(in the rows, 128 means zero)
Each row has a class, written as a number after it; each block has new classes, again numbered from 0 up.
[122 155 133 188 132 141 153  92  94 154 103 132 107 105 136 143 118 117
 106 123 127 121 153 126 119 105 109 159 131 161  94 138 151 228]  0
[127  86 144 164 156  95 145 126 203 169 108  72  99 147 193  63 158 155
 104 134 167  88 123 145 125 143  96 141 134 102 173  64 183 115]  7
[120 122 123 177 146 131 158 116 112 159 113 144  83  89 141 160 116 128
  96 123 149 146 122 128 110 116 106 155 109 186  97 119 142 179]  3
[112 141 131 171 154 137 157 101 105 148 109 133 105  87 136 142 139 117
 117 136 146 147 128 134 114 100  93 180 144 149 100 128 124 188]  8
[118 133 124 199 150 121 140  99  80 153 107 113  78  92 158 128 130 123
 117 135 157 126 139 135 114  88 104 181 116 162  95 107 156 176]  8
[107 160 122 176 139 143 132  97 110 143  87 107 105  99 137 149 127 123
 107 128 130 137 142 126 127  93 114 171 112 166 116 124 153 214]  0
[117  88 160 128  96 107 111 156 217 120 130  88 138 166 145  83 150 121
  92 134 103 116 140 125 137 146 105 102 143 106 181  82 169  61]  1
[125 133 132 173 131 139 141 107  92 133 115 133  84 101 151 145 114 115
 113 120 145 149 155 127 116  89  96 158 110 164  91 136 170 174]  1
[123 140 124 195 140 122 157  86  97 142 109 112  65  94 140 144 124 110
 101 120 144 120 170 128 116 106  98 154 118 153 100 132 162 218]  7
[162  97 159 177 100  84 165 129 155 163 130 109  53 169 175  80 144 114
  73 147 190 126 116  98 125 146  84 138 111  94 137 109 191 136]  4
[116 148 124 173 136 134 156  95 101 137 105 117  77  97 132 145 123 112
 118 126 141 130 166 135 121  95  98 163 121 164 104 130 160 192]  6
[130 121 131 141 133 129 137 104 167 112 111 124 158 187 138  82 154 116
  84 128 128 103 119 118 152 155 121 123 132 135 192  84 133 110]  9
[141  91 176 140 124  90 193 127 171 147 138 140 130 168 166  98 140  95
  85 121 137 102 143 103 151 161 112 123 165 107 171 134 156  79]  6
[119 118 165 135 112 112 126 114 216 126 103  86 106 208 139  97 168 115
  81 161 134 142 127 108 143 157 112 120  83  79 197 108 156 139]  0
[146  99 149 120 123 122 139 167 211 136 128 112  62 168 169  74 123 131
 103 119 184  67  96  95 131 141 114 150 168  86 136  70 165  21]  7
[115 132 105 189 134 115 136  97  85 140 102 121  74 104 134 150 121  92
  99 119 142 128 145 123 130 104 115 158  86 180 110 119 152 183]  9
[131  78 155 153 125 118 169 105 171 151 129 148 113 164 182  79 151 105
  96 136 181 118 101 133 129 133  75 179 185  70 135 110 162  92]  3
[133 153 159 105 132 122 185  78 221 117 129 121 121 214 131 103 165 125
 115 146 120 138 146 143 134 155  97 102 103  56 198 161 143 197]  3
[155  87 158 156 110 105 155 124 124 135 134 156 111 198 182  82 119 113
  65 126 174  80 126 101 131 143 119 143 183 103 132  96 156  84]  7
[121 149 126 184 156 138 143 109  94 157  90 117  91  90 163 131 125 140
 112 122 152 126 152 141 113 113 106 173 128 165  94 115 164 202]  0
[156  90 137 181 142 112 150  94 134 122 145  51  94 152 168  84 146 134
 105 106 135  58 148 131 145 143 104 144 127 137 151  88 218  63]  7
[128 129 133 166 134 114 172 122  99 161 114 164  71  96 154 150 112 120
 115 134 154 127 133 115 110  98 108 145 127 155  88 136 151 174]  2
[153 105 149 134 120  89 110 154 186 138 140 105 100 195 174  77  97 148
  81 115 167  44 107 112 133 137 147 118 132 139 136  45 180  50]  5
[116 136 135 171 131 124 162 100 127 132 112 144  88 103 129 164 111 104
 100 117 127 128 153 125 127 106 111 145 103 162 104 137 151 192]  3
[125 138 141 168 116 134 142 115 110 151 115 138  82 106 139 144 108 117
 126 133 128 148 119 118 116  96 115 149 104 161  91 119 150 161]  5
[118 144 133 172 126 134 155 104  90 148 114 142 100  92 135 152 118 116
 106 124 130 132 133 124 126 104 108 157 113 175 102 122 148 192]  5
[109 136 112 168 141 116 127 101  98 140 118 107  99  88 155 143 131 136
  89 114 153 118 159 133 112  91 114 136 133 163 107 103 166 185]  2
[120 132 132 174 122 130 169 101  81 148 114 145  74 107 145 151 120  96
 112 129 142 143 139 119 119  94  96 161 109 157  87 142 153 185]  9
[115 135 125 170 137 137 142 112  81 141 125 120  74  88 149 150 122 130
 101 114 154 136 157 135 109  92  99 157 100 175  87 127 163 189]  1
[108 136 175 157 120 117 166  98 160 124 113 131  85 173 159  99 139 122
 116 156 132  96 171 111 139 126 111 117 109 108 165 116 173  91]  2
[130  81 156 141 155  77 138 137 172 136 152  75 131 174 198  72 135 149
  98 117 160  70 132 146 126 153 117 136 140 124 172  84 207  45]  8
[136  83 206 153 114 104 153 130 166 142 134 136 115 188 176  96  93 136
  78 120 172  68 112 115 131 152 125 140 109 138 138  84 204  43]  5
[121  69 148 161 135 105 134 144 195 130 110  69 104 127 179  79 153 138
 113 115 139  83 112 135 144 121 109 131  65 146 151  39 207  78]  9
[142  72 169 151 107  88 158 157 185 162 131 122  69 164 170 100 122 110
  79 140 169 105  77  82 126 125 115 151 144 108 131  91 150  57]  7
[127  80 147 165 123  94 148 115 186 154 153  41 102 157 165  84 154 122
  93 112 108  65 127 134 137 137 104 120 131 139 152  66 190  49]  9
[101 135 110 166 149  89 125  81 166 123 107 107  90 188 154  80 154 123
  88 138 174  85 148 134 137 132 117 127  86 120 197  82 162 159]  2
[125  93 152 170 136  88 125 126 161 165 128  70  79 181 173  70 165 146
  79 170 183  91 136 136 120 142  78 146 138  98 152  59 169 106]  8
[134 125 113 142 130  93 122 102 175 131 121  75  97 179 145  97 167 138
  87 134 133 103 139 138 131 130 116  98 111 106 171  77 155 157]  2
[114  97 141 154 130  96 136 134 193 148 123  96 115 146 149  84 143 130
 101 128 145  87 131 147 130 137  92 136 116 126 168  88 175 136]  1
[122 129 139 184 149 119 148 115  92 145 107 129  97  79 150 142 123 123
 113 133 148 139 143 132 110 104 108 166 115 165  99 126 158 185]  8
[134 125 117 186 123 120 161 111  85 154 117 145  71  95 160 146 118 105
  81 119 169 133 137 112 121 108 103 167 128 161  82 124 157 192]  4
[142  90 157 165 128  96 160 136 184 153 130 117  91 156 191  87 129 127
  58 114 159  76 138 119 129 167 116 129 154 132 134  69 174  75]  4
[113 146 128 165 137 130 142 119 104 139 111 121 108  93 127 148 113 127
 116 125 136 102 140 134 122  94 111 166 128 166 102 116 151 186]  8
[163  94 148 189 121  99 134 104 133 155 131 113  81 200 183  76 127 117
  40 132 173  82 136  94 124 160 124 133 179 118 145  80 157  72]  7
[107 143 126 170 129 125 154 118 102 138 109 137 105  84 152 147 111 112
  97 104 140 137 145 123 125 103 114 161 135 176 101 121 147 165]  4
[123  85 147 174 168 106 151 112 147 152 119 104 122 147 214  98 143 163
  78 112 169  69 149 129 154 139 132 127  81 160 170  60 188  94]  3
[178  82 144 186 127 100 136 111 135 172 105 120 112 201 188  67 139 117
  85 131 170  94 138 132 138 186  96 142 158  84 153 104 203 120]  0
[148  98 164 130 131 143 179 139 203 150 135 126  87 162 160  69 138 138
 110 110 175  84  79 118 120 145 107 154 152 112 138  80 160  50]  6
[133 134 115 170 147 113 147 103  91 141 104 142  79  96 150 143 116 124
 127 129 158 125 142 136 112  92 114 156 115 150  91 129 166 188]  2
[114 149 117 197 163 134 136  95  98 162 101  97 108  76 150 142 131 139
 105 127 140 120 157 133 118 105 107 162 121 186 104 117 161 225]  0
[119 105 150 162  96  88  87 128 211 136 117  97 119 189 150  75 135 110
  48 139 135 125 125 103 123 135 142 107 125 119 194  77 143 102]  1
[118  56 154 149 130 113 149 129 177 131 148 105 103 142 164 105 143 123
  84 116 164  69 129 144 131 138  84 154 109 131 128  82 200  93]  1
[122 133 124 174 137 145 150  97  92 131 110 137  96  88 149 157 124 121
 100 115 144 141 146 125 127  97 113 159 110 165  99 127 158 179]  3
[127  96 172 132 107 149 154 132 209 145 118 128 120 143 138 103 150 139
 101 140 124  98  88 128 132 145 112 134 110 115 145  68 152 116]  5
[122 124 134 187 148 123 166 107  85 167 106 138  77  88 160 148 113 131
 104 113 176 118 136 131 125 104 102 176 108 165  94 122 165 169]  3
[120 132 127 182 122 132 159 106  89 136 115 127  99  90 149 145 111 118
 118 115 139 122 155 133 128  97  96 161 116 169  89 127 184 182]  4
[129  59 175 162 131  83 188 145 201 161 135 121  93 147 188  75 140 119
 106 115 145 106 109 131 115 156  91 127 135 106 147  99 178  90]  7
[129 145 137 170 129 120 145 108 108 153 107 148  83 106 136 148 106 117
 113 132 150 142 128 119 118 105 120 148  89 158 101 132 148 209]  5
[139 107 151 161 140  90 111 135 195 140  98  83 144 167 170  69 126 134
  75 110 160  81 115 123 139 150 130 146 144 125 173  72 187  99]  0
[170 104 170 157 103 103 150 131 122 137 120 148  87 200 155  96 113 124
  77 137 172  70 108  78 148 133 133 134 142 117 129  87 158  33]  2
[126 124 118 183 139 122 151 116  94 158 108 125  55  94 151 146 113 121
 103 122 165 122 136 122 111 105 103 168 123 161  90 118 157 180]  7
[120 130 137 168 127 136 144 129  95 148 106 147  89  84 143 141 116 121
 110 122 147 151 132 129 109  94 104 166 120 165  89 126 142 176]  1
[123 122 126 141 136 100 107  95 171 111  98  90 109 184 158  97 158 130
 102 156 151 113 161 131 146 140 123 119  91  93 202  99 187 119]  2
[151 108 103 183 152 108 126  98 124 154 107  93 104 174 176  82 148 144
  62 121 168  61 154 138 140 159 112 138 154 130 164  59 165 148]  7
[118 128 123 179 129 131 139 110 101 141 112 124  85  90 139 160 110 130
  96 125 142 133 145 136 112  98 108 155 102 180  93 117 171 190]  3
[110 114 163 163 148 123 136 125 160 133 110  88 142 120 184  79 127 142
 110 100 139  91 145 125 138 127 123 133 130 159 160  74 190  47]  9
[114 137 144 169 123 148 157 122 104 139 111 149  93 101 145 152 120 111
  96 129 134 130 146 106 121 108 107 158 130 164  85 129 149 182]  0
[106 166 133 167 151 126 145  95 101 120 101 121 117 102 137 146 118 122
 101 120 136 118 163 138 124  94 114 168 130 166 118 125 148 201]  8
[132 107 150 142 116 107 123 113 206 127 109  48 125 161 159  82 158 129
  94 132 154  96 111 120 163 119 105 160 132  86 174  70 184  75]  4

Next block: new classes, numbered from 0 again.
[ 88 124 108 124  87 140 108  98 155 136 139 124 114 134 109 133 125 173
  79 150 116 177 112 113 154 142 130 122 123 121 107 123 159 101]  6
[ 97 101 125 145 164  80 139 114 107 142 189 134 143 110 141 135 151 127
 126 130 142 137 131 141 145 115 133 115 119 136 143 124 121 132]  6
[108 138 147 158 167 109 156 137  99  68 155 107 130 147 195 126  76  83
 153 107 192 174 107 129 104 127 129 116 169 102 156 183  98 162]  7
[155 129 173 141 162 148 169 137 146 154 151 125 112 168 158 100 101 127
 142 127 124 128 132 107 134 103 136 145 136 129 135 137 114 109]  1
[167  59 107 161 151 155 161 138 155  98 178  96 171 148 173 148 162 129
 142  85 133 110 139 160 151 110 139 112 143 114 128 108 106 128]  6
[126 140 156 156  98  99 103 112 183 163 129  98  85 126 162  98 100 163
 115  98 148 153 140 102 100  97 135 109  97 112 107 129 207 132]  5
[ 90  87 118 143 134  96 149 117 126 117 126 142 145 127 144 164 140 132
 153 108 140 124 137 137 137 128 159 126 116 114 135 122 131 152]  6
[149 126 146 159 129 126 161 131 156 138 129 132  98 166 157  77  94 140
  88  79 144 116 144 115 235 141 128 126 154 156 150 114 109 113]  0
[161 175 137 129 156 122  70 122 143 134  75 113 143 105 146 165 170 106
  93 119 143 142 106 128  75 106 109 104 144 114 188 144 188 145]  0
[114  92  81 153 145 128 138 109 146 141 180 137 131 130 179 149 172 119
 144 115 115 126 147 161 159 114 121 103 139 116 111 160  90 115]  1
[127 129 148 104 101 176 149 103 138 133  84  99 100 172 130 155 119 144
 131 165 159 135  88 117 152 104 122 126 119 132 130 158  81 110]  0
[135 121 169 179 103 158  93 139 189 168 111 175 166 123 175 144 161 136
 173  35  81  87 163 158 116  87 151 126 131 118 124 131 138 111]  7
[ 98  93  84 154 194 124 127  93 138 126 185 131 122 155 162 115 123 147
 132 138 154 160 149 116 181 110 154 136  81 147  93 131 135  85]  0
[144 163  80 132 134 167  85 109 173 165 101 138  86 127 163 106 194 132
 117 140 113 127 133 118 136 137 132 149  88 137  99 130 132 117]  5
[105  91 128 114 165 203 119 153 103  83 141 145 134 125 136 107 124 155
 108 128 140 145 144 104 154 133 146 130 122 116 143 142 127  88]  6
[149 138 109 136 116 171 130 112 134 133 154 114 107 115 147 112 115  83
 129 124 142 150 109 139  49 124 134 118 147 138 159 155 127 121]  1
[ 87  88 120 190 187 139 152 113 128 138 170 161 123 113 154 134 114  92
 148 108 155 179 167 155 171 136 184 134 115 110 133 136 115 104]  1
[160  96 186 153  81 226 126 165 185 127 125 151 111 138 117 120 106 185
 130  92 121 105 126 142 101 119 154 144 149 107 141 150  83  85]  7
[138  86 114 176 169 139 160 104 158 120 149 134 107 144 143 138 149 110
 180  89 122 149 149 149 121 146 180 107 121 124 128 111  57 111]  1
[141 108 146 145 158 105 127 119 138 101 128 123 144 115 121 145  84 142
 148 131 149 160 119 109  71 156 147 104 117  98 113 113 160 129]  3
[ 97 131 116 157 165  64 114  98 193 155 126 124 133 168 133 144 136 176
 128  83 177 115 149 119 121 130 135  96 141 120 189 147 121  89]  5
[137 122 119 149 200 116 106 104 154 134 129 151 138 172 107 136 118 135
 172 114  86 106 178 125  97  94 175 146 133  92 150 123 116  65]  3
[106  96 127 177 159 150  97 110 168 125 195 116  91 134 164  88 124 157
  96 116 108 116 131 135 195 102 157 119 116 130 135 156 145  98]  3
[103 115 157 124 119 144 131 134 136 160 116 130 156 144 153 123 104 126
 138  98 166 108 136 130 182 131 101 116 127 137 109 160 158 105]  3
[112 118 127 133 114 162 131 140 136  98 135 126 137 124 148 131 153 142
 145 142 112 108 100 128 102 130 135 107 127 117 138 143  91 134]  2
[155 145 155  87 137 170 132 137 109 111  99 103 113 125 140 124 138 125
 124 175 109  82 101  95 102 123 126 118 126 123 157 143 133 128]  4
[130  78 136 142 119 165 140 145 166 100 129 162  71 164 135  90 111 188
 127 110 147 125 122  99 139 148 117 124 143 143 132 164 105 124]  2
[132 136 148 129 122 127 114 126 124 127  96 154  72 145 137 118 107 156
  90 131 109 160 158  99 193  71 109 154 150 121 157 145 120 138]  7
[148 151 124 139 136  93 122 145 149 104 106 124 129 159 176 124  76 133
 134  59 122 116 150 123 150 163 150 138 152  97 101 131 122 120]  0
[160 110 127 185 103 102 122 139 187 175 161 135 114  96 160 128 139 161
 117  66 129 164 148 150 105 121 155 123 115 116  89 103 123 125]  0
[148 100 187 136 157 120 133 134 114 106 103 106  54 121 107 125 110 143
 132 122 145 154 151 123 155 139 157  93 117  77 141 123  78 130]  5
[113 132 142 178 180  88 110 131 142  66 173  99 153 136 126 110 149 144
 117 109 144 102 104 165 147 134 126 152 126 128 150 113 126 139]  6
[106 108 146 149 157 127 151 111 145 164 142 140 141 144 144 161 153 135
 137 122 114 101 144 137 182 119 146  96 156 109 171 149  75  82]  4
[162 109 124 109 152 163  75 140 120 114 116 118  76 101 144 135 111 163
  87 130 122 135 150 117 207 132 136 136 105 140 126 130 124 107]  2
[147 149 130 111 115 130  50  83 132 132  75 149 139 119 139 164 186  99
 153 111  73 119 132 130  90  90  77  78 133 136 123 140 181 138]  7
[196 133 154 135 166 103 102 171 144 125 112  99 107 111 166 137 170 129
 125 113 121  98 157 129  97  82 124 124 127  93 154 121 169 163]  2
[ 93  50 166 178 113 136 204 122 140 144 204 166 204 137 157 130 122 149
 141 108  94  86 121 144 221 123 144  99 142 132 123  98 108 122]  6
[131  96 172 144 112 145 121 151 139 148 128 137 146  91 102 138 129 160
 118 116 131 150 130 138 124 127 123 105 121 102 118 121 129 117]  3
[112 116 156 153  99 162 140 159 179 170 104 153  90 170 123 118 110 166
 118 107 128 179 153 114 137 102 149 162 146  89 129 154 131 108]  2
[186  80 118 131 197 154 117  98 131 101 115 127  83 135 119 140 107 127
 109 145 185 168 123 101 151 146 119 112 123 173 173 123 156 127]  2
[157  96 144 146 135 162 124 128 167 129  90 118 120 152 173 169 144 145
 158  68 163 131 172 147 171 111 135 122 131 100 104 129 109  95]  6
[125 100 107 100  65 192 140 138 129 160 123 117 161 139 163 159 121 139
 140 100 125  99 135 151 159  75 134 170 122 142 113 145 100 107]  6
[145  88 142 166 183 111 118 106 166 174 161 141 127 126 129 171 142 108
 173  83 117 131 152 167 101 149 181 108 117 113 124 131 125  92]  1
[ 81  68 116 181 118 102 165  91 181 145 188 118 122 145 150 180 147 158
 151 116 129 119 104 166 139 136 205 111 121 111 137 134  71 122]  6
[201 106 174 135 221  90 158 136 137 150  96 125 108 140 111 161 100 120
 120 122 202 164 167 115 159 159 123 134 131 123 156 101 157 123]  1
[158 141 121 137 144  92 113  92 154 169 141  98 116 151 119 157 150 135
 136 103 132 172 127 145 120 117 122  95 134 138 121 118  52  82]  0
[152  93 130 157 147 122 164 127 133  89 138 126 113 148  88  97 118 121
 155 121 146 101 175 143 113 124 129 136 135 102 132 102 129 107]  4
[106 127  90  96 121 166 133  90  99 136 125 148 147 110 113 148 148 110
 130 183 107 148 103 110  91 107 114 112 121 154 161 136 113 120]  1
[101 115 128 123  99 139  74  93 159 126  89  70  97 140 134 148 152 110
 151  92 139 126 111 153 116 134 144  91  79 118  98 156 188 146]  5
[ 96  90 114 164 181  86 126  94 166  84 163 101 151 150 144 140 161 156
 127 112 118 123 128 127 181 139 127  77 109 134 132 108 159 131]  1
[148 134 127 128 153 143 139 135 148 140 159 134 107 147 105  59 164 151
  95 161  97  68 150 111 175 146 114 110 135 130 141 104 110  78]  3
[127 187 129 147 109 115 122 112 135 153 101 155 131 147 147 102 107  71
 139  77  98 142 140 123 114 133 143 141 161 146 159 117 127 131]  7
[139 158 163 153 132 141 116 145 150 141 135 138 101 127 170  83  98 134
  87 123 103  79 115 128 211 143 133 156 145 126 136 149 134 128]  3
[132 122 159 175 173  47 125 126 152 208 220 121 115 114 125 132 185 113
 114 111 140 147 128 194 154 134  89 104 143 125 115 153 102 120]  1
[110  86 158 165 126 108 145 137 159 161 214  99 123 122 183 100 111 156
 119  80 207 116 142 148 159 117 127 109 109 147 107 144 165 102]  6
[108 148 136  98 103 115 105 159 123 163  90 115 145 134 159 154  99 127
 103  69 143 154 157 117 151 105 131 141 144 124 155 158 158 133]  7
[113  81  60 164 144 139 126 121 139  77 145 152 158 125 164 135 115 122
 156  83 138 147 169 131 119 134 148 111 134 115 127 122 140 121]  2
[ 53 107 128 141 109 123 132 100 149 118 116 130 118 131 146 126 132 155
 139 143 146 125 107 107 144 134 142  95  93 129 118 150 155 138]  3
[131 113 174 124 118 157 118 143 157 150  83 117 119 127 128 134 141 153
 117  88 136 162 131 120 185 154 113 116  95 146  92 115 153 126]  1
[ 85 104 138 135  96 133 151 118 113 115 112 137 105 129  98  80 113 113
 117 125 165  84 134 136 161 123 123 122 119 139 182 140 154 151]  5
[149 105 156 115 114 138 166 141 132 154  59 136 103 168 115 149  79 159
 133  92 145 124 168 117 206  97 162 177 118 134 143 109  74 110]  0
[ 97 108 149 142 180  74 155 113 103 107 176 144 114 138 129 100  63 163
 111 158 145 104 148 104 205 131 135 117 134 105 159 135 100 108]  5
[131 104 146 161  91 156 118 106 177 158 172 143 109 102 174 133 129 170
 149 138  96 116  98 125  80 107 142 115 109 124  82 156 136 113]  4
